The same points and some others measured another way (B), then each row and its match in B
B (72 x 25)
[178 -118 -150 155 124 -130 91 289 -300 -27 -427 -27 1 194 125 145 -24 -96 417 -427 -73 -147 -154 -165 -35]
[-85 233 -27 151 -426 61 -62 164 -296 122 -242 -184 270 -141 293 309 -62 81 120 196 24 481 333 539 173]
[-62 -50 -62 9 128 30 204 115 -206 27 -416 -33 82 240 145 312 -25 -59 273 -268 -90 101 -97 17 -66]
[-55 641 301 179 -297 93 36 -22 -113 83 -152 -318 222 -70 316 -138 -6 244 -192 46 113 300 47 318 152]
[168 214 37 237 147 -47 -103 244 -354 -55 -414 -269 231 -96 140 86 -56 12 6 -276 110 201 -126 33 138]
[43 -181 -205 -112 369 -64 -48 13 -22 -11 -67 108 -85 -270 -167 104 -121 -179 -146 -35 304 -68 -198 -203 -20]
[-84 181 -14 5 -9 51 164 -86 51 46 -28 -56 15 -103 -16 -143 -53 91 -120 -81 127 38 -42 47 82]
[76 25 -24 83 724 -223 351 4 -238 -32 -594 -42 189 -40 175 558 -214 -211 -75 -190 352 189 -301 -446 -117]
[91 -33 -25 -64 392 59 -226 49 -43 -120 -123 -145 -29 -73 -327 -212 14 -12 -198 -283 148 -98 -382 -92 79]
[-92 -73 -400 -51 -194 190 37 216 -57 15 248 211 -148 -433 -146 -344 -63 -102 -38 -522 -150 -128 131 68 153]
[-25 -142 -89 -68 229 -67 4 -86 -17 30 -255 -89 75 15 -109 321 -78 -13 30 257 265 168 -95 70 18]
[49 328 -55 240 -195 -37 297 159 -188 59 -155 -49 62 -111 310 -167 -85 44 93 -416 -30 -31 58 -49 80]
[-27 -33 -131 -87 -126 -80 -46 -146 151 115 139 55 -110 -240 -95 -18 -96 31 -87 429 363 -22 66 115 54]
[-308 425 318 -241 17 205 497 26 -161 167 -277 307 -94 299 737 404 -2 -192 20 -362 -173 3 -216 -190 -467]
[7 198 -439 434 -300 -175 740 -82 107 77 102 -71 90 -372 -23 -509 -230 229 104 -392 97 -82 371 -62 396]
[-5 141 -131 184 31 -86 357 74 -165 43 -276 -45 126 -82 202 116 -130 -6 113 -260 72 101 50 -67 76]
[279 -350 -174 48 440 -269 -280 -47 25 -77 -244 -218 -12 -11 -434 66 -66 15 78 301 476 -111 -294 -110 123]
[-77 -82 -218 -89 -384 82 -183 0 83 98 210 14 -95 -225 -173 -160 -11 82 32 256 89 10 203 391 164]
[-209 -51 -50 -88 7 68 302 -161 48 75 -241 -73 76 249 -16 244 -23 106 169 81 -9 184 6 203 2]
[139 -323 -546 58 -318 -66 -356 401 -291 49 98 184 -76 -578 -83 61 -118 -229 193 -30 76 0 321 223 191]
[-87 354 17 74 -475 76 34 -2 -15 126 99 -75 38 -216 181 -198 -40 161 -78 109 90 120 219 322 155]
[103 66 -138 283 -67 -151 177 45 -123 17 -303 -262 186 12 14 10 -83 163 225 -38 128 125 82 127 220]
[-93 -296 -104 -279 -115 147 -256 32 32 48 -27 44 -164 226 -198 101 101 4 233 164 -60 -81 -98 289 -59]
[-18 128 -113 106 -192 38 87 145 -168 47 -120 -42 56 -95 136 -21 -47 24 119 -221 -43 74 88 141 98]
[184 -518 -570 154 38 -345 58 -196 266 8 66 -151 -39 -194 -647 -215 -155 178 242 386 431 -163 137 61 371]
[192 115 -200 195 -127 -225 177 74 -12 72 60 82 -148 -275 104 -309 -127 -5 71 -143 246 -318 7 -243 62]
[-201 59 -126 55 -24 -21 886 -321 308 92 -89 -2 -76 399 -33 -271 -50 256 285 -325 -91 -246 -38 -150 23]
[-114 405 292 -149 -264 268 -488 59 -124 84 32 -149 72 -214 128 4 74 70 -367 298 141 317 -25 494 50]
[156 -58 31 -136 137 -87 -431 217 -252 47 -185 113 -112 -144 164 358 -28 -259 -1 221 296 -38 -217 -73 -189]
[-195 -213 -58 -117 121 -77 383 -173 -20 146 -467 19 101 403 159 737 -76 -20 373 370 101 273 25 139 -158]
[39 36 -33 -18 136 -61 65 13 -49 31 -136 31 -53 -46 58 55 -66 -53 9 -45 181 -64 -146 -122 -56]
[-152 442 60 76 -460 70 244 109 -210 197 -79 96 69 -180 572 156 -84 -23 30 -28 -17 214 264 210 -38]
[-42 -252 -300 -93 -119 67 -217 54 14 16 53 -34 -28 -178 -317 -39 -24 25 65 113 70 64 95 315 186]
[-68 -87 101 -194 211 154 -250 -192 209 -61 -68 -287 -33 286 -492 -227 129 226 -88 131 105 -26 -351 233 101]
[171 -152 80 -72 69 19 -367 524 -560 1 -583 63 -52 404 380 546 117 -293 529 -312 -229 -84 -309 -15 -299]
[60 266 -4 118 -249 -31 312 237 -198 104 -121 186 -161 80 467 -136 -19 -69 282 -516 -139 -331 -60 -233 -150]
[54 25 -200 118 154 182 -208 355 -351 -139 -221 -184 173 -275 -175 -149 -29 -51 -85 -659 -133 177 -82 138 264]
[38 117 -47 68 -384 -64 -24 193 -238 145 -160 68 -15 -40 379 224 -38 -51 276 112 38 40 156 180 -47]
[83 629 388 72 24 22 149 150 -197 49 -185 26 -102 92 554 -220 28 -24 -115 -480 32 -273 -382 -337 -230]
[-184 -22 -197 -206 36 13 167 -117 71 132 113 273 -78 -391 57 237 -180 -165 -227 213 289 112 98 -11 -60]
[-122 76 -45 -100 79 62 -32 -249 191 33 74 -164 66 -227 -287 -113 -70 159 -325 309 329 202 -25 226 183]
[-134 -169 -79 -79 464 -50 497 -47 -110 33 -541 56 84 353 127 577 -97 -127 267 -230 9 104 -216 -210 -195]
[-33 -57 -274 -37 393 139 -30 74 -59 -105 -12 -29 57 -444 -346 -196 -122 -86 -343 -473 118 89 -148 -73 209]
[-401 657 224 -18 -648 471 416 -5 12 139 90 -39 31 161 383 -440 115 274 -45 -537 -485 112 167 439 59]
[200 -197 1 -87 201 72 -638 213 -151 -125 -177 -234 -62 97 -365 -143 125 10 58 -93 62 -117 -386 137 93]
[-144 232 62 -101 138 331 -92 109 -125 -64 -71 -118 88 -144 -98 -205 27 17 -314 -497 -124 168 -203 149 103]
[-106 171 26 99 226 137 156 77 -240 -39 -452 -267 306 57 57 229 -60 50 -38 -317 -39 407 -70 168 141]
[-79 606 360 50 -99 39 286 -54 -76 124 -194 -47 41 98 510 6 -16 81 -136 -74 110 45 -143 -50 -148]
[-60 -418 -463 -17 -411 10 -105 -112 219 60 180 -141 -41 -58 -544 -231 -3 246 306 369 49 9 302 545 372]
[6 -487 -484 -114 -100 45 -164 218 -76 2 24 142 -156 -110 -309 -16 -18 -128 315 -186 -111 -141 72 161 109]
[2 -188 -87 -178 313 -29 -214 -37 -25 9 -144 7 -21 -122 -183 266 -64 -108 -117 245 319 93 -194 19 -28]
[-73 -47 -151 -129 326 -23 167 -163 131 22 25 90 -79 -248 -185 -18 -130 -71 -255 -23 308 -46 -163 -186 -4]
[105 29 -182 186 -116 -85 290 213 -162 28 -189 51 -74 90 166 -158 -37 -17 360 -524 -134 -273 -40 -169 23]
[-277 -383 -209 -422 96 244 57 -33 104 41 -8 250 -222 229 -221 158 55 -121 174 -152 -206 -114 -146 107 -154]
[-45 -216 -33 -178 107 -101 -103 -320 262 77 -49 -129 -54 131 -321 143 -15 142 24 679 409 41 -113 192 26]
[-42 -151 -23 -263 620 -35 47 -142 62 -7 -162 126 -95 -63 -141 263 -98 -195 -230 40 359 -49 -396 -326 -185]
[-279 108 -249 -105 -586 211 65 -66 129 166 367 124 -63 -401 -36 -223 -68 103 -111 153 -14 145 412 491 195]
[85 -77 -161 -58 -137 -71 -198 59 10 69 112 93 -178 -238 -72 -95 -51 -49 15 179 238 -171 -12 29 28]
[241 -388 -721 287 146 -299 -9 98 -9 -70 99 -85 64 -745 -560 -275 -279 -22 -29 -71 411 -6 227 -63 495]
[-37 -90 -240 -74 -505 234 -397 233 -71 30 232 -13 -118 -203 -227 -367 81 62 106 -122 -174 -55 166 487 222]
[-142 62 -50 3 -198 43 309 -69 4 106 -183 -48 39 222 119 115 -22 128 249 9 -58 91 86 206 24]
[-58 -28 7 -82 76 -110 172 -209 112 100 -166 -20 -24 141 14 219 -68 58 78 344 276 14 -88 11 -63]
[197 174 274 125 300 -227 58 -92 -61 7 -495 -289 68 387 134 168 4 139 141 187 346 -59 -389 -172 -83]
[27 467 469 50 -171 -149 -21 -184 -23 177 -304 -244 101 282 449 306 11 192 19 689 403 171 -111 175 -135]
[-56 -164 -126 -133 250 97 -262 -34 -7 -45 -103 -162 84 -152 -361 89 -33 20 -174 123 210 226 -114 228 156]
[-64 283 123 27 -478 104 -21 229 -274 140 -189 13 13 133 474 159 50 9 264 -56 -162 94 118 298 -80]
[-115 -41 56 -227 152 57 -178 -163 88 56 -59 -42 -8 -35 -152 192 -24 10 -183 403 297 156 -145 179 -27]
[-21 -250 -247 -72 -166 -214 64 -318 324 158 125 -4 -111 -60 -269 53 -104 147 120 769 450 -47 151 193 98]
[-206 -87 31 -325 24 270 -125 -74 108 23 24 17 -132 183 -217 -68 102 43 -35 -51 -100 -29 -203 227 -42]
[215 76 129 179 353 -363 247 -118 -35 34 -492 -188 57 306 149 256 -85 72 213 197 416 -107 -318 -329 -96]
[-299 -476 -441 -285 121 278 155 -29 107 -23 15 125 -70 46 -470 24 -14 -39 142 -333 -249 45 9 226 108]
[-165 397 273 -49 -100 66 261 -61 -101 152 -267 -1 66 179 476 300 -21 22 0 74 61 177 -66 83 -181]
Rows of B count from 0, top down.

[-57 -204 114 -161 55 38 335 394 -167 77 325 -41 54 149 -254 -98 -440 -1 126 -416 64 136 -208 -47 -185 -110 176 137] : 7
[-30 -61 -60 236 230 45 148 2 64 174 -35 -73 54 -62 -100 236 -103 -10 229 246 291 114 25 77 55 -152 154 -55] : 16
[-17 10 23 -107 17 167 146 66 63 40 33 137 196 124 99 -22 -198 -103 -149 11 -2 -70 -19 27 -79 53 7 -97] : 6
[83 0 101 54 175 225 194 -87 -25 92 -35 282 16 66 189 293 -175 -119 -165 583 102 30 96 49 10 -168 63 -230] : 44
[108 -75 115 -32 112 233 173 -36 87 36 -30 269 119 190 44 163 -191 -130 -85 352 20 -58 79 -21 -105 22 26 -254] : 8
[141 -151 137 69 -15 -348 72 -58 -52 -86 -14 54 -192 -134 -213 -97 -140 135 125 -59 79 -21 59 35 -226 82 -65 -44] : 3
[-131 68 -207 142 141 101 -74 138 299 263 -137 -179 151 -117 214 104 57 108 201 150 262 19 -122 117 218 -216 149 -50] : 24
[-18 179 -5 -184 -16 411 70 8 90 28 -85 318 147 107 518 119 -130 -184 -425 393 -31 -162 -13 63 140 -112 -10 -234] : 59
[-101 48 -122 121 -120 -212 213 -247 32 -169 -49 57 60 -188 -90 121 -134 -214 8 -39 125 -35 135 322 -97 60 -82 -171] : 35
[-30 -61 -63 -110 -173 -214 -125 172 411 -21 -110 -52 34 -96 78 -174 -14 192 250 -228 5 -117 -184 173 -100 -43 -38 -214] : 14
[-46 53 -22 -97 -37 120 147 23 44 -14 13 139 166 57 128 1 -182 -147 -169 0 11 -88 -2 91 -50 34 -18 -110] : 20
[185 -177 153 -90 0 75 -44 67 173 -91 -134 140 -103 132 -107 -75 -115 72 125 23 22 -208 -15 -174 -73 153 -10 -191] : 42
[24 -92 26 25 -109 -300 79 -35 79 -130 -34 32 -128 -160 -132 -35 -131 54 164 -125 79 -38 -7 169 -160 2 -57 -139] : 11
[-75 137 -139 54 -33 -219 -86 4 145 136 -77 -91 156 -207 244 -204 36 154 -74 -102 70 -54 -42 171 -33 23 -74 57] : 26
[-14 186 -151 229 67 -82 -132 -183 -144 -5 -226 -127 -125 -282 117 -140 84 59 -148 -21 288 -190 125 -71 269 185 -62 230] : 53
[38 -10 111 -185 134 384 126 261 -56 162 90 159 110 217 218 -26 -249 -17 -217 116 22 -43 -117 -163 41 -84 115 9] : 64
[-45 32 -74 182 -67 -360 199 -251 -341 -226 16 -97 -83 -244 -351 -181 -178 -133 -75 -452 191 -93 197 59 -98 350 -126 252] : 13
[-38 -10 -33 89 155 180 173 29 -102 62 15 -24 85 46 -95 68 -189 -121 -2 -10 207 -30 37 -75 83 50 103 84] : 50
[-94 16 28 -128 -10 39 255 200 -81 92 183 115 23 -32 205 87 -289 -42 -116 46 46 125 -147 199 -51 -333 95 -60] : 0
[-18 3 55 -49 2 -169 93 200 -211 70 124 -36 -174 -165 84 -162 -201 164 -68 -185 114 52 -141 26 -2 -174 47 191] : 2
[-54 -14 -44 37 -120 -273 105 -22 -130 -172 17 -86 -129 -198 -194 -166 -166 -15 44 -404 142 -81 4 81 -52 125 -55 117] : 31
[-13 -68 -61 155 89 67 110 -80 48 -53 -99 -57 49 4 -247 81 -119 -126 166 -59 229 -93 94 -28 42 166 52 -36] : 5
[7 -64 -4 143 -10 -259 238 -196 -97 -127 28 33 48 -97 -301 -8 -192 -127 42 -149 109 -11 167 135 -225 214 -82 -19] : 47
[-6 52 -63 174 -2 -404 -88 -15 -107 32 -81 -192 -228 -368 -4 -214 11 255 82 -194 233 -17 -20 62 61 -14 -36 222] : 60
[6 -17 27 -50 -55 -103 64 80 -11 -34 5 42 -100 -101 45 -68 -150 55 -7 -81 81 -39 -66 71 -33 -69 -1 -30] : 23
[-33 -75 -6 241 173 -227 291 -52 -121 134 118 -46 46 -142 -200 163 -205 -13 145 97 224 220 77 201 -158 -136 80 30] : 62
[-71 133 -123 62 43 156 5 -67 71 31 -144 21 93 -69 189 39 -18 -97 -126 118 168 -141 45 40 176 43 7 -31] : 17
[-66 153 -118 -102 -64 217 -51 14 87 -31 -133 47 149 22 251 -144 -53 -98 -239 -100 54 -266 -18 -41 155 173 -47 -6] : 56
[-69 98 -7 -109 53 31 49 267 -180 192 129 -47 44 -60 268 -232 -167 134 -240 -175 74 13 -172 -42 61 -126 59 262] : 18
[75 -44 4 81 115 77 -11 -6 69 59 -109 -12 64 39 -57 -72 -65 39 41 13 139 -123 47 -128 15 174 7 14] : 40
